Below is a small trained network, with its code and all its weights. Each question gives an input and a target symbol and asks what happens when units are switched off, that is, made to give their printed mean instead of their output.

import numpy as np


def w(rows, s, z=0):
    codes = np.array(rows[::2]) - 128.0
    scale = np.full(codes.shape[1], s)
    scale[-1] = z or s
    return codes * scale


def norm(h):
    return h / np.sqrt((h * h).mean(-1, keepdims=True) + 1e-5)


def softmax(a):
    e = np.exp(a - a.max(-1, keepdims=True))
    return e / e.sum(-1, keepdims=True)


def log_softmax(a):
    a = a - a.max(-1, keepdims=True)
    return a - np.log(np.exp(a).sum(-1, keepdims=True))


def net(x, mask):
    ids = ['ΔΠβζλτ'.index(c) for c in x.split()]
    T = len(ids)
    res = E[ids] + P[:T]
    u = 0
    for l in range(2):
        r = norm(res)
        for j in range(3):
            rows = slice(2 * j, 2 * j + 2)
            q, k, v = (r @ M[l][rows].T for M in (Q, K, V))
            z = softmax(np.where(np.tri(T) > 0, q @ k.T / 2**0.5, -1e9)) @ v
            o = O[l][rows]
            res = res + np.where(mask[u + j], z, o[:, -1]) @ o[:, :-1]
        u += 3
    return log_softmax(norm(res)[-1] @ U[:, :-1].T + U[:, -1])


Q, K, V, O = {}, {}, {}, {}
E = w([
[151,178,117,134,180],'Δ',
[45,180,98,252,38],'Π',
[146,94,116,125,163],'β',
[109,16,90,34,187],'ζ',
[90,151,39,95,232],'λ',
[118,51,121,209,194],'τ',
],0.014)
P = w([
[221,151,106,79,84],'0',
[75,171,188,13,164],'1',
[144,124,5,140,98],'2',
[25,195,178,88,165],'3',
[117,192,8,109,156],'4',
[2,195,163,115,140],'5',
],0.0099)
Q[0] = w([
[164,90,132,84,109],'0.h0',
[185,63,89,140,64],'0.h0',
[67,140,52,171,232],'0.h1',
[239,112,118,96,158],'0.h1',
[27,204,35,79,144],'0.h2',
[249,63,61,124,56],'0.h2',
],0.011)
K[0] = w([
[177,179,110,133,152],'0.h0',
[187,132,157,122,41],'0.h0',
[88,84,53,155,158],'0.h1',
[189,125,133,39,115],'0.h1',
[98,113,3,194,140],'0.h2',
[210,145,100,109,53],'0.h2',
],0.012)
V[0] = w([
[213,156,216,145,145],'0.h0',
[113,195,184,64,148],'0.h0',
[65,73,66,55,1],'0.h1',
[235,162,72,6,104],'0.h1',
[132,67,141,245,138],'0.h2',
[98,207,104,139,35],'0.h2',
],0.0093)
O[0] = w([
[86,59,120,200,187,2],'0.h0',
[184,53,129,141,35,161],'0.h0',
[165,145,255,73,121,180],'0.h1',
[121,90,181,154,115,108],'0.h1',
[14,103,64,133,195,138],'0.h2',
[243,109,239,184,221,137],'0.h2',
],0.0078,0.0042)
Q[1] = w([
[55,166,169,98,104],'1.h0',
[99,140,83,161,127],'1.h0',
[249,119,86,164,189],'1.h1',
[148,82,68,176,71],'1.h1',
[150,83,88,98,205],'1.h2',
[93,202,100,114,136],'1.h2',
],0.014)
K[1] = w([
[107,124,53,1,199],'1.h0',
[120,60,93,180,129],'1.h0',
[231,120,137,164,15],'1.h1',
[172,90,151,186,59],'1.h1',
[176,183,112,135,162],'1.h2',
[91,165,122,160,110],'1.h2',
],0.014)
V[1] = w([
[158,81,110,57,150],'1.h0',
[120,251,106,96,74],'1.h0',
[138,164,71,192,110],'1.h1',
[211,156,162,133,93],'1.h1',
[109,114,95,105,71],'1.h2',
[187,122,66,137,119],'1.h2',
],0.016)
O[1] = w([
[204,173,36,139,122,218],'1.h0',
[109,150,177,55,90,253],'1.h0',
[1,86,130,116,78,69],'1.h1',
[89,172,128,159,55,162],'1.h1',
[184,110,87,47,97,124],'1.h2',
[77,28,167,117,79,160],'1.h2',
],0.012,0.0042)
U = w([
[85,56,149,192,56,65],'Δ',
[67,184,255,182,192,235],'Π',
[230,161,115,204,202,252],'β',
[169,224,144,68,97,83],'ζ',
[120,137,149,104,7,52],'λ',
[44,119,97,97,223,151],'τ',
],0.0084,0.0027)

Each question gives the input, a string of symbols that net reads in full, and the target symbol t.
The units are the heads (2 rows each of Q, K, V and O). Each row of codes is followed by its name. A weight is (code - 128) times the scale printed after its matrix; where a second scale follows, it is the last column's (O and U).
mask holds one flag per head, layer by layer. A switched-off head (its flag False) gives its mean, the last column of its rows in O, instead of its output. The means were averaged over made-up inputs and are rounded, as every weight is.
A unit's drop is (log p(t) with every unit on - log p(t) with that unit switched off) / (log p(t) with every unit on - log p(t) with every unit switched off).
The circuit of an input: a set's keep is (log p(t) with only the set's units on - log p(t) with every unit switched off) / (log p(t) with every unit on - log p(t) with every unit switched off). Starting from all 6 units, units are removed one at a time, each time the one whose removal leaves the highest keep (on an exact tie, the one counted first), for as long as the keep stays at least 0.8.
units of the circuit, in order: the units of the circuit, biggest drop first
unit that matters most: the unit with the biggest drop
heads that matter: for each layer, one digit per head in row order, 1 if its drop is at least 0.15 and else 0, layers parted by /
input Π Π Δ β, target λ: units of the circuit, in order => [0.h0 0.h2]
input ζ τ Δ Δ ζ, target Δ: units of the circuit, in order => [1.h2 0.h2]
input ζ Π ζ Π τ Π, target τ: units of the circuit, in order => [1.h1 0.h2]
input Π ζ τ, target Π: heads that matter => 001 / 000
input ζ Δ Δ Δ Δ, target Δ: unit that matters most => 0.h0
input Π Π Π, target Π: units of the circuit, in order => [0.h2 1.h0]
input ζ β λ β λ Π, target ζ: heads that matter => 010 / 101
input ζ ζ Π β, target β: heads that matter => 100 / 010
input λ τ Δ τ β β, target τ: units of the circuit, in order => [1.h1 0.h1]
input Π ζ ζ, target Π: units of the circuit, in order => [0.h2 1.h0 1.h2]
input ζ Π τ, target ζ: heads that matter => 111 / 110
input λ β λ λ β λ, target ζ: units of the circuit, in order => [0.h2 0.h0]
input Δ ζ ζ, target Δ: heads that matter => 101 / 110
input Π τ Π Δ Δ, target Π: units of the circuit, in order => [0.h2 1.h0]
input τ λ Π, target τ: heads that matter => 101 / 010
input β β λ ζ Δ Δ, target β: units of the circuit, in order => [1.h1]
input Π τ λ, target Π: units of the circuit, in order => [0.h2 1.h0 1.h2]
input λ ζ τ, target λ: units of the circuit, in order => [0.h2 0.h1 1.h1]
input λ λ λ β λ, target λ: heads that matter => 001 / 001
input λ β Π Δ τ, target Π: heads that matter => 001 / 100
input β ζ λ λ Π ζ, target ζ: units of the circuit, in order => [0.h2 1.h0]
input Δ Δ β β ζ Δ, target β: unit that matters most => 1.h0
input β Π Π, target β: heads that matter => 110 / 100
